[[ 86 181  93  98 144]
 [ 83 181 106 108 147]
 [127 211  71 150  30]] Answer: 86, 30

[[6927 5021 7619 5652 4688 3834]
 [3022 6210 2065 5234 6974 8848]] Answer: 6927, 8848

[9 3 8 5 2 0] Answer: 9, 0

[[294 589 235 529 778]
 [116 408 240 242 292]
 [545 263 640 241 166]] Answer: 294, 166

[[ 525  943  286 -551 -911 -463 -160]
 [-469 -734  -62 -822  748 -719  251]] Answer: 525, 251

[-44  -5  -2  34  43   1] Answer: -44, 1
---
array([[ 32, -36,  26,  13, -17],
       [-20,  10,  77, -24,   3]]) value -24

array([[ 55,  54,  58, -71],
       [-63, -59, -59,  66],
       [-52, -58, -75,  79]]) value -71

array([ 28, -88,   6,  25,  -2]) value -2

array([[-67, -72,  38,  15],
       [-56, -26,   2,  12]]) value -67

array([[ 30,  35,  30,   6,  29,   5, -78],
       [ 11,  17,  -5,  15,   7, -18,  20]]) value -18

array([-80, -10,  -2, -25,  22, -61]) value -61

array([[ -7,   1,  43,  -5, -23,  22],
       [ -4,  -7, -24,  17,  79,  -3],
       [ 20, -19,  32,   2,  30,  23]]) value -23

array([[ 73,  20,   3, -12],
       [ -7, -13,  19,   9]]) value -12

array([ 93,  81, -52, -98, -28, -27]) value -52

array([-65, -71,  82,  65,  68]) value -65
---
[[-98  16  27  27  10  53]
 [ -6 -41  11  11  41  50]] | 41

[[ 24 -46 -11  11]
 [ 51 -46  79 -32]] | 79

[[ -9 -10  -6  -7 -12  -3  -4]
 [ 56  51  76  28 -12  69  35]] | 69

[[-28   7 -33 -15  28  32 -37]
 [  9 -36 -30  68  74  -2 -38]] | -2

[[ 76  44 -46 -31  31 -59]
 [-38 -51 -67 -16 -30  83]] | -30

[[ 24  34 -72 -36  76  -6  -3]
 [ -9  38 -14 -13  12  -6  -5]] | -6

[[ 16 -26  16  75   4   9]
 [ 14 -26  14  76   3   9]] | 3
---
[[  1 -16 -21   5 -30]
 [-18  48  39  46  81]] Answer: 81, 48

[ 60  11  93 -50 -91] Answer: 93, 60

[-59  13 -91   7 -41] Answer: 13, 7

[[ 73 -17 -23  19 -28  90]
 [  8 -17 -16 -11 -11  -3]] Answer: 90, 73

[[-42  26 -46  26 -47  46 -12]
 [ 90 -46   8 -49  66 -31 -30]
 [ 70 -42 -22 -45  38  -2 -33]] Answer: 90, 70

[-28  57 -53 -52  -3 -71 -73] Answer: 57, -3

[[ 71  89  54  21]
 [-37 -60 -24 -31]] Answer: 89, 71

[[ 32  47 -32 -58 -67  22   2]
 [ 70  57  18 -43 -42  46 -23]] Answer: 70, 57
---
array([[-39,  78,  15, -28,  -5,   2,  45],
       [-15,  15, -12, -17, -11, -48,  10],
       [ -7,  23,  -4, -12,   5, -12,  20]])	10

array([[  4,  76, -10,   4,  51, -37],
       [  5,  15,  19,   2, -10,   9]])	9

array([[ 72, -74,  67,  92, -92],
       [ 71, -68,  67,  85, -93],
       [-64,  57, -56, -70,  75]])	-93

array([[-27,  -5,  10,  36,  51,  47, -13],
       [ 72,  32,  -5, -33, -35,  41,  36],
       [ 14, -25, -33, -21,   8,  50,  51]])	36

array([[-28,  31,  58, -60,   6, -88],
       [ 80, -38,  53,  62, -68, -86],
       [-85, -42,  -1, -89,  84, -10]])	-86

array([[  9, -12,   5, -60,  26],
       [ 11,  28,  -6, -97,  -4]])	-4

array([[  0, -21,  60,  -8,   0],
       [ 96,  13, -78,  -1,  96],
       [-20, -47,  22,   7, -20]])	96

array([[ 53,  45,  51,  76, -41,  75, -80],
       [ 85,  94,  82,  41, -73,  52, -42]])	-42
---
[[7180, 6167, 8860, 6623, 8058], [2915, 1532, 5217, 6674, 5926], [4301, 3023, 6417, 6671, 6634]] >> 6671
[[-470, 329, -374, 532, 572, 503, -257], [-440, 667, -203, 488, 481, 521, -542], [-557, -51, -480, 664, 828, 768, 152]] >> 768
[[66, 67, 72, 56], [65, 69, 75, 55], [22, 33, 55, 83]] >> 55
[[289, 772, 50, 253, 294, 774], [288, 755, 53, 249, 286, 782], [294, 740, 125, 216, 328, 795]] >> 328
[[36, 24, 8, -7, 39, 24, -10], [-35, 25, -1, 35, 3, 7, -4], [-35, 25, 0, 35, 3, 7, -5]] >> 7
[[4966, 7800, 3720, 2266, 6974, 4063], [7228, 5036, 6705, 7689, 6094, 7587], [5229, 7481, 4380, 3088, 6670, 4453]] >> 6670
[[3, 4, 4, 6], [5, 4, 5, 1], [3, 4, 3, 7]] >> 3
---
[[ 13.333  10.914  -1.433 -11.526   9.249  -9.951 -14.172]
 [  6.909 -13.221   7.993 -11.636  -5.031   6.038  16.653]]: -11.636

[ 14.3   4.9 -13.1  11.3]: 14.3

[[-1.7  0.4  0.1 -0.9 -0.7 -0.1]
 [ 0.3 -0.1  1.8 -0.9 -1.8 -1.8]]: 1.8

[-0.237 -0.124 -1.322  1.372  0.244]: -0.124

[  8.63 -10.92  11.77  13.61   9.88   5.60  11.47]: 13.61

[  8.301   7.025  15.711 -13.125  -4.448   4.529]: 15.711
---
[[ 24  81 -10  -3]
 [ -8 -49 -10  -3]] -> 24, -3

[-20  20  89  41] -> -20, 41

[[-67 -64 -47  58 -86  78]
 [ 42  32  17 -28  32 -18]
 [-55 -67 -45  54 -56  64]] -> -67, 64

[-83 -42 -73  80  58] -> -83, 58

[-30  30 -27  15 -82] -> -30, -82

[-57  80 -10 -17   9] -> -57, 9

[[ 18 -16  58 -87  -6 -87]
 [ -6  47 -46  84 -10  84]
 [-16  27 -64  67   3  67]] -> 18, 67

[[-39 -45  49   4  18]
 [-36 -48  60  25   9]
 [-24   0  91  46  55]] -> -39, 55

[ 63 -71  51  57 -88] -> 63, -88

[ -5   8  99 -50  10] -> -5, 10
---
-141.93	59.25	197.26	-117.51	67.26	-156.14	185.72 -> -141.93, 185.72

0.64	0.34	0.94	1.52	0.12	-2.26	-0.36
2.26	1.30	0.48	0.93	-1.21	-2.13	2.12
-> 0.64, 2.12

33.8	-160.1	114.9	-75.8	-177.7 -> 33.8, -177.7

0.2	-3.1	14.9	-12.9	3.4	4.4	4.8 -> 0.2, 4.8

-0.18	0.10	0.03	-0.04	-0.01 -> -0.18, -0.01

144.7	98.7	-191.1	26.6	148.8	196.6 -> 144.7, 196.6

110.11	26.39	-73.64	75.77	-3.25	-29.92	-116.73 -> 110.11, -116.73

1.6	-0.1	-1.2	0.2 -> 1.6, 0.2

13.560	-12.852	3.699	3.442	18.208	17.852 -> 13.560, 17.852
---
[ 37 -76 -32 -69 -11 -40 -68] ⇒ -11
[ 18 -79  -7  35] ⇒ -79
[-62  18 -93  -7  37  81] ⇒ -7
[  2 -62  74  88 -70  62] ⇒ 88
[  0   8  16   2  16 -11  71] ⇒ 16
[-66  53 -79 -96 -17 -34] ⇒ -96
[-24  -8  92  -1  30 -34] ⇒ -1
